Below is a small trained network, with its code and all its weights. Each question gives an input and a class and asks what happens when units are switched off, that is, made to give their printed mean instead of their output.

import numpy as np


def w(rows, s, z=0):
    codes = np.array(rows[::2]) - 128.0
    scale = np.full(codes.shape[1], s)
    scale[-1] = z or s
    return codes * scale


def f(y):
    return np.maximum(y, 0)


def log_softmax(a):
    a = a - a.max(-1, keepdims=True)
    return a - np.log(np.exp(a).sum(-1, keepdims=True))


def net(x, mask):
    res = np.array(x, float).reshape(1, 3) / 4 @ E
    y = f(res @ A[0][:, :-1].T + A[0][:, -1])
    res = res + np.where(mask, y, B[0][:, -1]) @ B[0][:, :-1]
    return log_softmax(res[-1] @ U[:, :-1].T + U[:, -1])


A, B = {}, {}
E = w([
[164,76,109,165,56,69],'x0',
[154,197,71,9,124,115],'x1',
[61,178,99,210,18,148],'x2',
],0.014)
A[0] = w([
[156,111,190,117,187,57,165],'N1',
[112,91,203,200,189,128,117],'N2',
[133,45,208,136,92,150,118],'N3',
[140,69,135,177,147,151,99],'N4',
[81,177,222,118,194,217,80],'N5',
[157,162,34,17,105,93,125],'N6',
[150,78,120,137,76,2,129],'N7',
[71,145,142,106,150,160,254],'N8',
[178,93,106,157,124,63,87],'N9',
[121,100,183,142,132,178,119],'N10',
[60,118,96,182,96,167,128],'N11',
[160,58,238,94,192,79,73],'N12',
[131,69,130,94,144,124,94],'N13',
],0.013,0.015)
B[0] = w([
[132,154,254,168,113,98,213],'N1',
[233,163,103,125,141,166,218],'N2',
[188,121,153,120,71,141,188],'N3',
[210,161,72,115,106,184,175],'N4',
[82,55,99,61,8,226,213],'N5',
[207,164,117,148,121,171,253],'N6',
[80,52,179,111,118,175,202],'N7',
[144,39,192,185,133,106,250],'N8',
[112,66,109,26,32,186,161],'N9',
[215,111,62,107,76,116,171],'N10',
[133,177,160,183,50,144,208],'N11',
[66,219,144,178,54,121,213],'N12',
[33,155,129,117,53,132,156],'N13',
],0.0098,0.018)
U = w([
[252,176,104,114,132,151,94],'0',
[68,222,173,193,96,114,141],'1',
[99,43,139,49,106,179,120],'2',
[171,53,183,191,168,74,253],'3',
[94,164,63,113,131,29,101],'4',
[116,132,83,73,132,73,105],'5',
[74,136,98,117,162,95,98],'6',
[55,133,135,95,201,128,93],'7',
],0.013)

Each question gives the input, the list of numbers given to net, and the class t.
The units are the neurons (one row each of A and B). Each row of codes is followed by its name. A weight is (code - 128) times the scale printed after its matrix; where a second scale follows, it is the last column's (A, B and U).
mask holds one flag per neuron, in row order. A switched-off neuron (its flag False) gives its mean, the last column of its row in B, instead of its output. The means were averaged over made-up inputs and are rounded, as every weight is.
A unit's drop is (log p(t) with every unit on - log p(t) with that unit switched off) / (log p(t) with every unit on - log p(t) with every unit switched off).
The circuit of an input: a set's keep is (log p(t) with only the set's units on - log p(t) with every unit switched off) / (log p(t) with every unit on - log p(t) with every unit switched off). Starting from the 12 units with the biggest drops (on a tie, the unit counted first), units are removed one at a time, each time the one whose removal leaves the highest keep (on an exact tie, the one counted first), for as long as the keep stays at least 0.8.
circuit, biggest first: the units of the circuit, biggest drop first
unit that matters most: the unit with the biggest drop
k most important neurons: the k neurons with the biggest drops, biggest first
drop of u: that unit's drop, to one decimal
input [6,-2,-6], class 1: 3 most important neurons -> (N12 N1 N5)
input [0,-4,-5], class 1: 3 most important neurons -> (N12 N1 N6)
input [-5,0,4], class 2: unit that matters most -> N12
input [-8,7,3], class 2: 2 most important neurons -> (N5 N2)
input [3,0,3], class 3: circuit, biggest first -> (N12 N5)
input [6,7,-8], class 1: circuit, biggest first -> (N12 N1)
input [6,-8,-7], class 0: 3 most important neurons -> (N2 N4 N3)
input [-5,-5,-2], class 0: 3 most important neurons -> (N2 N7 N10)
input [-4,-3,2], class 2: 2 most important neurons -> (N5 N6)
input [-2,-4,3], class 0: 2 most important neurons -> (N12 N1)
input [5,2,3], class 2: 4 most important neurons -> (N12 N7 N1 N8)
input [8,6,-5], class 2: 3 most important neurons -> (N7 N9 N2)
input [3,-2,2], class 3: 4 most important neurons -> (N5 N12 N13 N6)
input [0,-3,2], class 3: 2 most important neurons -> (N6 N12)
input [-1,-2,0], class 3: unit that matters most -> N6
input [-3,1,-7], class 1: drop of N12 -> 0.2
input [7,-6,-2], class 2: drop of N7 -> 1.6
input [0,-5,-3], class 0: drop of N4 -> 0.1
